Below are the code and all the weights of a small trained network. Each question names an input and a target symbol and asks about switching units off, where a switched-off unit gives its printed mean instead of its output.

import numpy as np


def w(rows, s, z=0):
    codes = np.array(rows[::2]) - 128.0
    scale = np.full(codes.shape[1], s)
    scale[-1] = z or s
    return codes * scale


def f(y):
    return y / 2 * (1 + np.tanh(0.7978845608 * (y + 0.044715 * y**3)))


def softmax(a):
    e = np.exp(a - a.max(-1, keepdims=True))
    return e / e.sum(-1, keepdims=True)


def log_softmax(a):
    a = a - a.max(-1, keepdims=True)
    return a - np.log(np.exp(a).sum(-1, keepdims=True))


def net(x, mask):
    ids = ['ΘΛδζμσ'.index(c) for c in x.split()]
    T = len(ids)
    res = E[ids] + P[:T]
    r = res
    for j in range(2):
        rows = slice(4 * j, 4 * j + 4)
        q, k, v = (r @ M[0][rows].T for M in (Q, K, V))
        z = softmax(np.where(np.tri(T) > 0, q @ k.T / 4**0.5, -1e9)) @ v
        o = O[0][rows]
        res = res + np.where(mask[j], z, o[:, -1]) @ o[:, :-1]
    y = f(res @ A[0][:, :-1].T + A[0][:, -1])
    res = res + np.where(mask[2:10], y, B[0][:, -1]) @ B[0][:, :-1]
    return log_softmax(res[-1] @ U[:, :-1].T + U[:, -1])


Q, K, V, O, A, B = {}, {}, {}, {}, {}, {}
E = w([
[100,240,154,173],'Θ',
[108,81,228,188],'Λ',
[160,8,169,167],'δ',
[168,95,104,183],'ζ',
[223,160,66,126],'μ',
[160,43,130,29],'σ',
],0.014)
P = w([
[200,153,177,94],'0',
[186,152,152,108],'1',
[175,150,133,112],'2',
[158,149,111,120],'3',
[146,142,92,127],'4',
[135,135,76,129],'5',
[122,123,59,126],'6',
[111,109,40,126],'7',
[102,109,23,131],'8',
[87,99,10,127],'9',
],0.011)
Q[0] = w([
[150,121,111,230],'H1',
[190,118,109,112],'H1',
[111,117,168,94],'H1',
[94,124,143,162],'H1',
[4,248,158,93],'H2',
[59,239,107,56],'H2',
[130,87,141,203],'H2',
[48,138,165,60],'H2',
],0.024)
K[0] = w([
[109,120,46,149],'H1',
[159,151,131,115],'H1',
[163,140,154,154],'H1',
[109,118,113,149],'H1',
[183,136,251,177],'H2',
[184,177,180,118],'H2',
[67,91,108,146],'H2',
[206,138,181,188],'H2',
],0.029)
V[0] = w([
[80,127,147,253],'H1',
[113,116,151,129],'H1',
[142,125,96,132],'H1',
[113,156,174,127],'H1',
[126,101,102,151],'H2',
[198,179,136,91],'H2',
[38,112,132,26],'H2',
[77,129,179,168],'H2',
],0.013)
O[0] = w([
[249,74,164,77,115],'H1',
[139,104,159,108,123],'H1',
[127,143,100,150,143],'H1',
[132,118,162,90,98],'H1',
[126,134,146,146,174],'H2',
[81,109,75,132,165],'H2',
[77,146,157,78,54],'H2',
[212,128,138,114,4],'H2',
],0.017,0.0034)
A[0] = w([
[140,160,28,80,151],'N1',
[111,57,154,131,161],'N2',
[102,188,254,146,120],'N3',
[155,114,105,32,179],'N4',
[175,93,93,121,106],'N5',
[140,154,55,85,2],'N6',
[94,155,209,214,137],'N7',
[161,201,54,85,60],'N8',
],0.016,0.0065)
B[0] = w([
[185,198,187,121,238],'N1',
[72,101,153,6,255],'N2',
[209,184,178,153,178],'N3',
[138,195,118,201,224],'N4',
[41,79,148,226,244],'N5',
[122,29,145,95,159],'N6',
[193,89,129,66,240],'N7',
[157,97,72,9,179],'N8',
],0.015,0.0094)
U = w([
[76,156,124,176,26],'Θ',
[120,126,139,233,148],'Λ',
[153,25,164,164,63],'δ',
[94,2,35,189,165],'ζ',
[189,88,65,184,216],'μ',
[108,114,101,114,253],'σ',
],0.0071,0.0024)

Each question gives the input, a string of symbols that net reads in full, and the target symbol t.
The units are the heads (4 rows each of Q, K, V and O) and the neurons (one row each of A and B). Each row of codes is followed by its name. A weight is (code - 128) times the scale printed after its matrix; where a second scale follows, it is the last column's (O, A, B and U).
mask holds one flag per unit, heads first, then neurons. A switched-off unit (its flag False) gives its mean, the last column of its rows in O or B, instead of its output. The means were averaged over made-up inputs and are rounded, as every weight is.
A unit's drop is (log p(t) with every unit on - log p(t) with that unit switched off) / (log p(t) with every unit on - log p(t) with every unit switched off).
The circuit of an input: a set's keep is (log p(t) with only the set's units on - log p(t) with every unit switched off) / (log p(t) with every unit on - log p(t) with every unit switched off). Starting from all 10 units, units are removed one at a time, each time the one whose removal leaves the highest keep (on an exact tie, the one counted first), for as long as the keep stays at least 0.8.
circuit, biggest first: the units of the circuit, biggest drop first
most important unit: the unit with the biggest drop
top k neurons: the k neurons with the biggest drops, biggest first
heads that matter: for each layer, one digit per head in row order, 1 if its drop is at least 0.15 and else 0, layers parted by /
drop of u: that unit's drop, to one decimal
input Λ Λ δ δ, target ζ: top 2 neurons : (N1; N5)
input Λ Λ Θ Λ, target Λ: most important unit : H2
input Λ Λ Λ σ Θ μ Λ δ Λ Λ, target δ: circuit, biggest first : (H2; H1)
input Λ δ ζ Λ, target ζ: heads that matter : 11
input Λ Θ ζ, target Λ: circuit, biggest first : (N2; N8)
input μ δ ζ, target μ: heads that matter : 11
input Λ σ δ σ, target Θ: top 2 neurons : (N4; N7)
input Λ δ ζ δ Θ Θ Λ Θ μ Λ, target μ: circuit, biggest first : (H2; N2; H1)
input δ σ Θ Λ μ ζ σ Θ μ, target σ: circuit, biggest first : (N1; N8; H1)
input Λ ζ δ Θ Λ Θ, target μ: top 2 neurons : (N8; N2)
input Λ ζ μ Λ Λ Λ δ Θ σ δ, target σ: top 4 neurons : (N5; N2; N6; N7)
input Λ Λ σ Λ δ, target ζ: top 3 neurons : (N1; N3; N4)
input μ ζ Λ σ δ, target σ: top 3 neurons : (N5; N7; N6)
input ζ ζ ζ Λ, target ζ: drop of N1 : 0.5
input Θ σ Θ σ σ ζ σ Λ, target σ: drop of H2 : 1.0
input Λ ζ δ ζ, target ζ: drop of H2 : 0.5
